Below are the code and all the weights of a small trained network. Each question names an input and a class and asks about switching units off, where a switched-off unit gives its printed mean instead of its output.

import numpy as np


def w(rows, s, z=0):
    codes = np.array(rows[::2]) - 128.0
    scale = np.full(codes.shape[1], s)
    scale[-1] = z or s
    return codes * scale


def norm(h):
    return h / np.sqrt((h * h).mean(-1, keepdims=True) + 1e-5)


def f(y):
    return np.maximum(y, 0)


def log_softmax(a):
    a = a - a.max(-1, keepdims=True)
    return a - np.log(np.exp(a).sum(-1, keepdims=True))


def net(x, mask):
    res = np.array(x, float).reshape(1, 5) / 4 @ E
    u = 0
    for l in range(2):
        y = f(norm(res) @ A[l][:, :-1].T + A[l][:, -1])
        res = res + np.where(mask[u : u + 4], y, B[l][:, -1]) @ B[l][:, :-1]
        u += 4
    return log_softmax(norm(res)[-1] @ U[:, :-1].T + U[:, -1])


A, B = {}, {}
E = w([
[126,126,127,127],'x0',
[148,237,72,82],'x1',
[171,175,160,169],'x2',
[41,149,211,141],'x3',
[96,117,92,254],'x4',
],0.0063)
A[0] = w([
[115,140,49,185,71],'0.n0',
[34,85,49,80,4],'0.n1',
[57,250,59,122,1],'0.n2',
[64,147,118,173,212],'0.n3',
],0.014,0.0024)
B[0] = w([
[90,188,112,83,217],'0.n0',
[170,182,155,183,196],'0.n1',
[253,47,150,69,253],'0.n2',
[74,159,187,101,239],'0.n3',
],0.015,0.0053)
A[1] = w([
[184,185,189,195,2],'1.n0',
[153,99,3,163,123],'1.n1',
[148,121,151,64,238],'1.n2',
[110,9,160,205,130],'1.n3',
],0.016,0.002)
B[1] = w([
[211,65,68,226,189],'1.n0',
[104,62,248,147,164],'1.n1',
[48,158,119,187,254],'1.n2',
[210,171,121,46,189],'1.n3',
],0.017,0.0093)
U = w([
[212,141,153,12,165],'0',
[133,167,171,161,254],'1',
[182,154,123,214,148],'2',
[47,205,152,150,143],'3',
[79,78,252,144,100],'4',
[93,104,77,100,29],'5',
[94,79,40,69,19],'6',
],0.012,0.0066)

Each question gives the input, the list of numbers given to net, and the class t.
The units are the neurons (one row each of A and B). Each row of codes is followed by its name. A weight is (code - 128) times the scale printed after its matrix; where a second scale follows, it is the last column's (A, B and U).
mask holds one flag per neuron, layer by layer. A switched-off neuron (its flag False) gives its mean, the last column of its row in B, instead of its output. The means were averaged over made-up inputs and are rounded, as every weight is.
A unit's drop is (log p(t) with every unit on - log p(t) with that unit switched off) / (log p(t) with every unit on - log p(t) with every unit switched off).
The circuit of an input: a set's keep is (log p(t) with only the set's units on - log p(t) with every unit switched off) / (log p(t) with every unit on - log p(t) with every unit switched off). Starting from all 8 units, units are removed one at a time, each time the one whose removal leaves the highest keep (on an exact tie, the one counted first), for as long as the keep stays at least 0.8.
units of the circuit, in order: the units of the circuit, biggest drop first
most important unit: the unit with the biggest drop
k most important neurons: the k neurons with the biggest drops, biggest first
k most important neurons of layer l: the k neurons of layer l with the biggest drops, biggest first
input [-6,-8,-5,-7,8], class 0: units of the circuit, in order : (1.n3)
input [0,6,-6,-8,3], class 4: 4 most important neurons : (1.n1 0.n3 1.n3 1.n0)
input [4,2,-8,4,-7], class 2: 3 most important neurons of layer 0 : (0.n1 0.n0 0.n3)
input [-5,0,7,-4,-5], class 2: 3 most important neurons : (0.n0 1.n0 0.n3)
input [4,1,-5,-3,6], class 3: 2 most important neurons of layer 0 : (0.n0 0.n3)
input [4,-3,-2,-6,7], class 3: units of the circuit, in order : (0.n0 1.n0)
input [-1,-6,-1,-7,-6], class 4: 2 most important neurons : (0.n3 0.n2)
input [3,2,6,-2,8], class 3: 3 most important neurons : (0.n0 0.n1 0.n3)
input [-4,-6,0,-8,0], class 4: 2 most important neurons of layer 0 : (0.n3 0.n2)
input [-1,-2,-8,7,4], class 2: 3 most important neurons : (0.n1 1.n0 0.n0)
input [3,0,3,6,-7], class 3: 2 most important neurons : (0.n1 1.n1)
input [5,5,1,0,0], class 0: 2 most important neurons : (0.n2 1.n0)
input [-2,3,2,4,-3], class 4: 2 most important neurons of layer 0 : (0.n2 0.n1)
input [6,-6,-7,-4,8], class 3: 3 most important neurons : (0.n2 0.n0 0.n3)
input [3,-7,5,0,7], class 0: 3 most important neurons : (1.n3 1.n2 0.n1)
input [0,-8,-5,2,-4], class 0: most important neuron : (1.n3)
input [-8,2,-6,-5,-5], class 1: 3 most important neurons of layer 0 : (0.n1 0.n0 0.n3)
input [1,-4,-3,-8,-8], class 3: units of the circuit, in order : (0.n2 1.n2)
input [8,-8,-4,-1,-6], class 0: 2 most important neurons of layer 0 : (0.n0 0.n3)
input [-8,8,2,6,7], class 0: 2 most important neurons : (0.n2 1.n1)
input [5,6,-4,2,-7], class 3: 4 most important neurons : (1.n2 1.n0 1.n3 1.n1)
input [7,8,1,3,8], class 0: most important neuron : (0.n2)
input [-1,3,6,6,-5], class 2: 4 most important neurons : (0.n0 0.n3 1.n1 1.n0)
input [1,-5,5,-3,2], class 0: 4 most important neurons : (1.n3 0.n1 1.n2 0.n3)
input [1,-3,3,2,-5], class 3: 2 most important neurons of layer 0 : (0.n1 0.n2)
input [1,2,-5,-6,1], class 4: 2 most important neurons of layer 1 : (1.n1 1.n3)
input [7,7,-3,8,1], class 4: most important unit : 1.n3
input [-6,-2,2,-8,-7], class 4: 2 most important neurons of layer 1 : (1.n1 1.n0)
input [6,-1,4,-7,-5], class 4: 2 most important neurons of layer 1 : (1.n1 1.n0)
